Below are the code and all the weights of a small trained network. Each question names an input and a class and asks about switching units off, where a switched-off unit gives its printed mean instead of its output.

import numpy as np


def w(rows, s, z=0):
    codes = np.array(rows[::2]) - 128.0
    scale = np.full(codes.shape[1], s)
    scale[-1] = z or s
    return codes * scale


def norm(h):
    return h / np.sqrt((h * h).mean(-1, keepdims=True) + 1e-5)


def f(y):
    return y / 2 * (1 + np.tanh(0.7978845608 * (y + 0.044715 * y**3)))


def log_softmax(a):
    a = a - a.max(-1, keepdims=True)
    return a - np.log(np.exp(a).sum(-1, keepdims=True))


def net(x, mask):
    res = np.array(x, float).reshape(1, 4) / 4 @ E
    u = 0
    for l in range(4):
        y = f(norm(res) @ A[l][:, :-1].T + A[l][:, -1])
        res = res + np.where(mask[u : u + 4], y, B[l][:, -1]) @ B[l][:, :-1]
        u += 4
    return log_softmax(norm(res)[-1] @ U[:, :-1].T + U[:, -1])


A, B = {}, {}
E = w([
[176,252,85,92,100],'x0',
[233,43,168,8,147],'x1',
[87,177,185,81,231],'x2',
[48,170,250,93,23],'x3',
],0.011)
A[0] = w([
[137,191,187,10,125,83],'L0N1',
[175,113,72,183,50,6],'L0N2',
[196,251,59,105,205,176],'L0N3',
[178,239,111,48,107,2],'L0N4',
],0.022,0.0057)
B[0] = w([
[162,162,220,81,69,192],'L0N1',
[76,103,126,92,47,172],'L0N2',
[101,162,136,124,252,251],'L0N3',
[191,161,106,140,22,191],'L0N4',
],0.026,0.019)
A[1] = w([
[159,39,26,87,128,248],'L1N1',
[64,77,165,235,129,80],'L1N2',
[132,146,20,100,185,111],'L1N3',
[103,49,139,6,151,159],'L1N4',
],0.026,0.0016)
B[1] = w([
[83,59,184,160,69,198],'L1N1',
[138,224,101,123,205,208],'L1N2',
[109,89,11,172,156,247],'L1N3',
[177,148,215,252,205,219],'L1N4',
],0.022,0.011)
A[2] = w([
[220,53,78,119,107,121],'L2N1',
[170,32,151,82,103,79],'L2N2',
[252,93,81,57,148,133],'L2N3',
[67,216,143,191,75,250],'L2N4',
],0.032,0.0017)
B[2] = w([
[108,131,84,218,156,133],'L2N1',
[109,186,171,184,164,149],'L2N2',
[89,198,138,153,5,148],'L2N3',
[84,5,91,113,120,251],'L2N4',
],0.03,0.018)
A[3] = w([
[121,91,207,127,135,168],'L3N1',
[189,97,54,223,191,24],'L3N2',
[252,110,137,125,171,2],'L3N3',
[84,112,41,161,181,220],'L3N4',
],0.028,0.0034)
B[3] = w([
[97,141,50,180,176,181],'L3N1',
[2,215,52,117,135,219],'L3N2',
[205,132,170,62,152,140],'L3N3',
[186,144,88,40,143,254],'L3N4',
],0.025,0.023)
U = w([
[47,100,173,249,155,132],'0',
[195,219,172,89,5,166],'1',
[87,189,20,82,193,195],'2',
[209,115,109,158,112,1],'3',
[190,212,233,160,205,87],'4',
[61,27,58,84,63,140],'5',
],0.017,0.0094)

Each question gives the input, the list of numbers given to net, and the class t.
The units are the neurons (one row each of A and B). Each row of codes is followed by its name. A weight is (code - 128) times the scale printed after its matrix; where a second scale follows, it is the last column's (A, B and U).
mask holds one flag per neuron, layer by layer. A switched-off neuron (its flag False) gives its mean, the last column of its row in B, instead of its output. The means were averaged over made-up inputs and are rounded, as every weight is.
A unit's drop is (log p(t) with every unit on - log p(t) with that unit switched off) / (log p(t) with every unit on - log p(t) with every unit switched off).
The circuit of an input: a set's keep is (log p(t) with only the set's units on - log p(t) with every unit switched off) / (log p(t) with every unit on - log p(t) with every unit switched off). Starting from the 12 units with the biggest drops (on a tie, the unit counted first), units are removed one at a time, each time the one whose removal leaves the highest keep (on an exact tie, the one counted first), for as long as the keep stays at least 0.8.
units of the circuit, in order: the units of the circuit, biggest drop first
top k neurons: the k neurons with the biggest drops, biggest first
k most important neurons of layer l: the k neurons of layer l with the biggest drops, biggest first
drop of u: that unit's drop, to one decimal
input [4,-3,6,7], class 5: units of the circuit, in order	(L2N4)
input [6,3,8,-3], class 1: units of the circuit, in order	(L0N4 L0N1)
input [2,0,8,3], class 1: top 4 neurons	(L0N1 L0N4 L1N4 L3N2)
input [2,-7,-4,1], class 5: top 3 neurons	(L0N3 L2N4 L0N2)
input [-6,4,-6,-4], class 0: top 2 neurons	(L0N3 L1N1)
input [3,-1,2,2], class 1: top 2 neurons	(L0N4 L0N1)
input [5,2,7,-4], class 4: units of the circuit, in order	(L0N1 L3N2 L3N4)
input [-1,1,7,7], class 0: 2 most important neurons of layer 3	(L3N4 L3N1)
input [-8,4,-7,-8], class 0: top 2 neurons	(L1N1 L0N3)
input [-7,-8,-6,0], class 5: top 2 neurons	(L0N3 L0N2)
input [-1,-8,-5,1], class 5: top 3 neurons	(L0N3 L0N2 L2N4)
input [-5,-6,-6,8], class 5: top 3 neurons	(L0N3 L2N4 L1N3)
input [-1,-4,-8,-7], class 5: top 2 neurons	(L0N2 L0N3)
input [8,-1,-4,2], class 5: top neuron	(L2N4)
input [3,6,1,-3], class 1: top 2 neurons	(L0N4 L2N3)
input [4,4,-1,-3], class 1: top 2 neurons	(L0N4 L2N3)
input [7,-2,6,6], class 1: 2 most important neurons of layer 0	(L0N1 L0N4)
input [-3,5,0,6], class 4: 2 most important neurons of layer 0	(L0N2 L0N4)
input [-3,-1,2,4], class 0: 2 most important neurons of layer 1	(L1N3 L1N2)
input [7,3,-5,2], class 1: units of the circuit, in order	(L0N4)
input [7,8,6,2], class 1: drop of L0N4	0.2
input [0,3,-5,-5], class 0: 2 most important neurons of layer 0	(L0N2 L0N3)
input [-7,5,6,5], class 4: drop of L2N4	0.2
input [-2,-2,4,2], class 5: drop of L1N1	0.1
